Each row is followed by its group and then its class within the group.
  3.6 -16.7   2.2  10.7 -19.1   1.5  30.0   0.4  15.3  18.3  -9.0  10.6   8.7  -3.5  10.6   9.2   4.4  16.0  19.2   0.0  -6.2 -> Ms/<28>
-10.0  -2.2   0.8 -26.5  -0.8 -15.7 -18.9   8.2 -22.7  16.8 -18.2   9.1  -3.5  14.3 -29.3  -3.1   4.2  12.4  17.8  -8.8  53.5 -> DT/<44>
-28.0  17.2 -18.1 -25.9   1.4  -2.8 -24.8   5.0 -14.3  -7.6 -11.7  -4.4 -17.2   5.0  -9.8   5.4   2.6  21.8   8.1   5.3  26.2 -> DT/<44>
 -1.3  -6.0 -17.3 -42.2  -1.8  11.5  -4.3   5.0  -1.0  30.9 -18.7  12.2  -6.3  -6.7   1.2   2.8   3.5  14.8  46.8  -3.4  41.2 -> Ms/<40>
 -2.3 -10.4  -8.1 -41.2  -0.7   9.3  -3.8  10.0  -3.0  30.3 -25.9  15.9  -3.5  -1.1   6.7  -4.2  -4.2   9.0  30.0  -3.9  53.5 -> Ms/<40>
-27.0 -12.7 -15.8 -36.7  -2.7 -11.3  -9.9   6.4 -10.6   7.4 -18.0 -12.3  -5.4  11.5   3.1   1.4   3.9  17.1  11.6   6.8  37.9 -> DT/<45>
 -4.8 -48.5  -5.0 -19.8  -4.5  12.5   2.1   6.4   1.6  45.5 -26.6  18.8  -6.4  -0.9  -3.7   1.0  -7.0  16.2  46.5  -1.5  48.1 -> Ms/<40>
-31.4   1.3 -20.4 -42.3  -0.5  -0.4 -21.2   3.2 -16.1  11.7 -23.3  -9.9  -0.2   5.1  -8.6  -3.8  -1.1  25.0  11.4  -2.9  46.2 -> DT/<45>
-19.7  17.4 -24.2 -13.6  12.4   0.5 -12.0  -3.1 -11.8 -24.9  -2.4 -15.3   9.4   1.2 -27.4  -1.2  31.9   2.8 -14.7   3.9  -1.9 -> DT/<45>
-48.2  19.7 -16.4 -35.7   0.8   2.1 -28.6  16.5 -19.1   2.8 -21.6 -19.6   5.1   8.8 -20.2   3.4  -6.8   5.3  -9.4 -33.5  52.3 -> DT/<44>
-24.6   4.7  -1.3 -16.0  -0.2  -9.7  -6.7   7.6 -14.8  15.7 -18.9  -1.7  -7.1  10.3  -6.9  -1.5   3.1  17.2  -4.1   4.9  28.2 -> DT/<45>
 -8.4 -12.8 -19.0 -22.5  15.8   1.7  -9.2  18.5   6.6  14.3 -10.7 -19.4  -9.6   2.0  -3.5   8.5 -13.1  18.0  38.1   6.0  32.7 -> Rm/<39>
 -9.4 -15.0 -14.4  -6.1  -1.9   5.3  -4.5  14.4   0.2   1.2 -11.9 -19.6  -4.1   6.1   6.2   5.5 -21.9  12.1  59.3  -7.6  17.4 -> Rm/<39>
 -5.3   7.8 -11.7  -6.2  -0.6  -0.3  -9.8   1.3  13.3   6.7   2.2  10.9  -0.5  -6.7  30.7  12.0 -10.1  15.4  19.1   0.7  -3.1 -> Ms/<40>
-28.7  16.5 -22.2 -27.4   3.5   3.1 -28.4   9.9 -10.5   4.6 -15.5  -2.0  -1.3   6.7 -21.5  -8.1  -4.4   7.2   0.8 -13.2  33.5 -> DT/<44>
-12.6  21.7   3.3 -20.0   6.0  -8.7 -13.8  -1.9 -27.9   7.9 -20.9   3.7  -2.4  11.5  -2.5   7.6   7.6  15.5 -15.8   4.9  40.5 -> DT/<44>
-10.4  -5.6 -14.5 -21.2  -4.6   0.0   0.6  29.4   9.5   9.2 -25.7  -9.0 -10.5   4.2  36.0  10.4  -2.7  13.7  42.8  -8.6  42.3 -> Rm/<36>
-22.7   3.2 -15.1 -25.7  -6.7  12.0   1.6   6.8  11.7  25.2 -10.1   4.6  -1.0 -11.7  19.5   5.0 -21.5  10.2  19.4 -14.1  36.5 -> Ms/<28>
-24.7  14.0 -21.9 -24.0  -2.1   4.5 -23.9   7.7  -2.8  10.6 -13.1 -13.3  -3.1   4.8  -4.4  -0.7   0.3  19.8   7.4 -11.8  27.4 -> DT/<45>
-14.9 -15.6 -24.3 -23.1 -15.9  11.9  10.3  16.1  14.6  32.0 -26.5   4.7   3.7  -4.3  30.1   1.9 -10.2  13.0  19.8  -3.3  39.0 -> Ms/<28>
-11.7  -6.7 -10.0 -20.9 -11.6   4.1  13.0   8.4  13.4  20.3 -15.7  -1.9  -0.7 -13.7   6.0  -2.0  -9.8   4.0   2.8  -7.7  23.8 -> Ms/<28>
-17.1  10.4 -13.8 -30.5  12.8   7.4 -14.4   3.6 -30.0  -5.7 -14.1 -13.5  -0.9   9.5 -35.3  -4.2   0.7  -2.3 -31.4   9.2  35.9 -> DT/<45>
-22.9   4.8  -4.4 -55.2   5.5  -8.1 -18.7  14.6 -27.8  29.5 -38.1   5.5 -12.0  22.7   5.9   1.5  13.5  33.1  13.7  -8.6  83.8 -> DT/<44>
-34.7   7.5 -18.7 -44.2   1.9   0.1 -22.0  10.6 -13.7   6.1 -22.0 -10.2   1.1   7.9  19.7   3.4   9.7  17.0  15.3 -12.4  68.6 -> DT/<44>
 -3.5  22.1 -17.3 -22.9  -1.1  -0.7 -26.1  24.1 -24.1  -1.3 -11.7  -5.9   2.7   2.4 -37.7   3.2   3.4  11.8  11.9  -7.7  43.1 -> DT/<44>
-22.1  -6.1 -15.9 -30.6   5.8  -1.3 -23.8  18.7 -14.7   5.7 -27.3 -21.0  -8.5  14.9  -4.7  -9.7  -1.4  12.8  11.7  -4.6  53.1 -> DT/<45>
-12.0 -13.8 -18.0 -20.3  -5.4   9.8  28.2  18.5   9.9  23.3 -19.8   1.2  -3.4  -4.0   2.2   3.6  -6.6  12.7  27.5  -8.1  16.2 -> Ms/<40>
 11.4  -6.3  -3.9 -14.1  -6.4   7.9   5.5  -2.2   9.4  23.9 -35.5  11.0  -3.4  -4.3  26.0   1.7  -5.6   3.6  16.0  -1.4  11.9 -> Ms/<28>
  1.3  -7.5 -12.9 -24.0  -6.7  18.7   3.1   8.3   0.2  26.8 -21.9  10.3  -0.8  -7.3  -1.4  -0.7 -10.5  -6.1  18.7  -3.9  34.0 -> Ms/<28>
-16.7  -5.5 -27.7 -37.8  -1.7   2.4  -6.3  26.6  13.1  18.2 -34.1 -17.0  -1.2   4.3  66.1   4.8  -2.9  -9.3  55.3  -0.2  39.4 -> Rm/<36>
 -8.0 -14.1 -22.7 -23.5  -0.4   3.0 -12.8  26.3  15.4  -9.3 -14.1 -18.1  -3.7   2.0  38.4   1.9 -14.2  -2.1  39.1  -9.3  30.7 -> Rm/<36>
 -8.0   7.7 -20.4 -12.1  -8.8   4.3 -21.8  18.1   2.6  12.5 -16.6   6.0   0.9  -5.5   1.5  -5.7   2.3  -1.5  18.4 -11.8  17.7 -> Ms/<40>
  0.0 -19.6 -13.1 -19.3  -3.2   0.5   2.5  16.3   0.7  -7.7  -5.1 -15.4  -6.2 -11.5 -42.5  -4.8 -16.1  -9.3  23.1  -7.4  16.3 -> Rm/<39>
-42.6  26.3 -22.6 -32.6   4.6  -5.3 -42.3   8.1  -8.6   7.4 -20.8 -19.5  -2.3  11.0   9.5   7.1  -8.2  14.9  -0.6 -16.3  33.0 -> DT/<44>
-22.7  -8.1 -16.4 -24.9  33.5  -4.0 -15.9  15.8 -16.1   9.1 -25.6 -14.5  -2.4  10.3  -6.9  -9.0   8.8  11.2   6.5 -10.0  39.9 -> DT/<45>
-25.7   9.3 -27.4 -16.2  -2.1  13.8 -39.1  18.2  -4.0  -3.4 -20.6 -24.4  -1.0  -5.7  33.9   1.3 -13.8  10.5  -3.3 -13.7  25.4 -> DT/<44>
-21.4   7.3   8.7  -9.1   5.1  -3.1 -12.2  18.6   7.8   3.9 -12.1  -5.9 -13.3   5.7 -19.3  14.1 -21.1   4.6   7.5  -1.8  30.7 -> Rm/<39>

Each row is followed by its group and then its class within the group.
  0.9  -3.9  18.3   0.6 -14.0  -9.4   4.7  -3.4  12.2   8.3  -3.9  11.8  20.5   5.5   4.7 -13.0  10.5  -6.0  -4.1   1.3  30.2 -> (78)/[96]
-10.9   4.3  14.7  -3.0  11.2  -7.9   1.7   0.1  -2.8   5.4  -6.6   7.3   0.3   7.1 -11.8   5.5   6.2  -8.8  13.0  -1.3   2.6 -> (78)/[89]
 31.5  -9.9   2.4  -6.4 -20.2   7.9   2.4   0.0  18.7   2.9  -3.7   9.9  19.1  -6.3  21.1 -36.0  -1.3   2.0 -15.4 -11.8  15.1 -> (80)/[95]
-26.8   9.4   0.0   6.4   2.7  -7.9  -3.8  10.0 -21.7 -15.1  -4.4   3.4   6.1   4.9   1.0  16.6   3.9   8.9  12.4  25.1  -0.4 -> (89)/[93]
 -0.3  -6.0  -1.4   6.7 -34.2  -1.2  -0.9  11.1  -9.2  -9.4 -15.1   3.1  21.2  -6.7  23.1 -11.4   4.6  11.1 -10.8   7.2  19.1 -> (89)/[93]
 32.5 -29.7  -0.9   6.7 -72.8   2.1   4.8   3.3   1.2 -14.4 -36.6  12.9  50.8 -10.8  53.8 -40.1   9.1   7.7 -23.9 -16.4  65.4 -> (89)/[90]
  7.9  -6.2   6.7   6.1 -23.7  -3.1   4.4   6.2  -4.8  -7.1  -6.4   6.0  26.1  -3.3  18.9 -12.9   4.7   6.7 -13.6   4.9  20.8 -> (89)/[90]
  3.6 -16.9   4.8   4.8 -34.4  -1.7   1.1   4.7  -2.6 -12.9 -15.4  12.8  33.4  -0.8  35.5 -20.2   8.9   3.8  -7.5  -0.9  45.0 -> (89)/[85]
-19.5   9.1  21.4  -2.0  12.2  -8.5   1.7   5.2   1.0   5.3   6.5  13.2   7.1   5.9  -5.3   2.4   9.1  -4.8   7.1  14.9   9.7 -> (78)/[94]
 31.1   2.1   3.8  -7.1 -20.1   0.5  -2.7  -2.5  16.4   8.1  -7.5  13.0  10.8  -8.5   8.1 -21.8   8.1   6.3 -14.3 -10.2  16.2 -> (80)/[95]
 12.6 -23.0   8.4   6.4 -51.7  -6.8   5.8   0.7  11.3  -7.9 -19.4   4.2  34.5   2.1  24.2 -21.5   7.1   7.6 -22.3  -8.4  51.1 -> (89)/[85]
 23.1  -0.6   3.5  -3.0 -20.0  -2.1  -2.0  -1.7  21.8  17.5   5.5  11.7   8.4  -6.4   3.7 -14.2  14.2   4.2 -13.7  -4.5  27.1 -> (80)/[91]
-14.7   4.3  14.9  -1.8  -4.2  -7.1   0.7  -0.1  10.4  16.5   7.0  10.7  -0.2   2.5  -3.2   0.2  12.7  -7.7   8.7   8.8  23.0 -> (78)/[94]
  3.4 -11.5   0.7   3.9 -13.0   0.9   1.5   0.6  -2.3  -9.5  -6.6   7.3  21.1  -1.1  14.0  -0.7  10.0   6.3  -5.1  -2.8  29.8 -> (89)/[85]
  6.7  -4.8  10.1  -5.5 -21.6  -3.2  -1.8  -4.5  15.0   9.5 -12.6  12.6   8.9   0.0   8.3 -23.0   6.4 -11.6   5.8  -8.6  24.1 -> (78)/[89]
 -0.4 -15.8   0.6   4.4 -36.3  -2.3   2.8   3.9 -11.4 -18.1 -25.4   5.5  27.7  -2.9  32.2 -11.8   5.0   3.1  -1.4  -4.6  35.5 -> (89)/[85]
  9.2 -18.0   1.4   0.5 -34.2  -0.7   0.2   2.2   0.3 -16.3 -10.6  13.0  36.6  -3.6  33.0 -22.6   5.8   2.4 -10.1  -1.2  43.2 -> (89)/[85]
 11.0  15.8  -4.2 -12.5 -10.2  -4.1 -10.9   3.0  16.5  10.9 -11.5  10.6  -8.9 -11.6   0.4  -5.8   6.1   9.3   6.7   1.2  -5.2 -> (80)/[81]
 -2.8  -4.8   6.6   3.5 -14.3  -0.3   2.2   9.2  -9.7 -15.0 -15.8   9.5  26.1  -0.8  22.3  -7.3   3.8   7.0  -8.6   5.9  14.3 -> (89)/[93]
 33.3   9.6  -3.3 -10.5 -20.7   0.9  -8.8   6.2  17.1   5.0  -3.5  16.5  13.1 -11.0  17.3 -32.4   7.5   4.9  -3.0   1.9   6.0 -> (80)/[81]
 18.2   1.1  -2.1  -6.6 -13.5   0.6  -4.3   1.5   5.7   7.8  -4.0   8.0   5.0  -9.7   4.5 -10.8   6.2   8.2   5.3  -9.1   5.6 -> (80)/[95]
 -7.3  -4.1   4.5   4.0 -11.8 -11.2  -0.7   6.7 -16.6 -16.5 -24.9   5.2  16.6   2.2  10.4   2.7   2.9   7.5   5.3   5.5   9.3 -> (89)/[93]
 26.4 -18.1   0.9  10.1 -66.0   2.2   6.4   9.4  -4.3  -4.8 -27.5   2.8  37.3 -14.1  43.1 -35.9  13.5   5.6 -24.7 -12.3  38.3 -> (89)/[90]
 28.6 -17.7   4.9  10.8 -49.0   0.2   6.7   8.6  -9.6 -12.7 -13.9   8.4  45.5  -5.4  36.8 -28.3  10.4   5.5 -20.1 -10.3  38.5 -> (89)/[90]
 10.9  -9.9   0.5   1.5 -21.5   3.0  -2.5   3.2   0.4  -9.9  -5.5  10.5  25.2  -2.8  24.6 -17.7   6.0   0.8  -7.8  -2.5  29.3 -> (89)/[85]
 -8.4   0.9  16.5   3.1 -12.1  -5.5   6.7   4.0   2.0   0.3  -1.8   8.8  14.0  -1.9   8.3  -9.5   7.7  -3.6  -7.0   7.5  24.3 -> (78)/[94]
 -0.3 -12.4   3.5  12.0 -16.8  -2.5   4.0   2.9 -10.7 -14.3  -4.6   1.8  26.5   4.4  15.9  -3.7   6.4   2.9  -8.4   0.6  24.6 -> (89)/[85]
  8.4  19.0   2.0 -11.7   4.6  -3.2  -7.7   2.3  14.0   5.8   1.9  12.7   1.3  -2.2  -4.7 -10.6   5.7  10.3   2.8  14.1 -12.2 -> (80)/[81]
  2.8 -16.4  11.7  -2.7 -13.8  -0.1   5.3  -6.3   8.4  -0.6  -5.3   7.5  15.6   3.1  18.0 -18.2  -1.5  -9.9  -1.6 -12.7  31.4 -> (78)/[89]
 29.8 -30.1  11.9   8.0 -50.9   8.3  10.5  -0.7  12.9   2.7  -1.6  15.1  46.7  -2.5  45.8 -42.3  13.1  -9.0 -28.3 -23.6  70.3 -> (78)/[94]
 38.1   4.0   0.5  -5.1 -41.1   0.3  -3.1   3.9  35.4  18.2   3.4  13.8  17.2 -11.7  15.9 -38.0   8.8   5.8 -24.7  -0.4  15.3 -> (80)/[91]
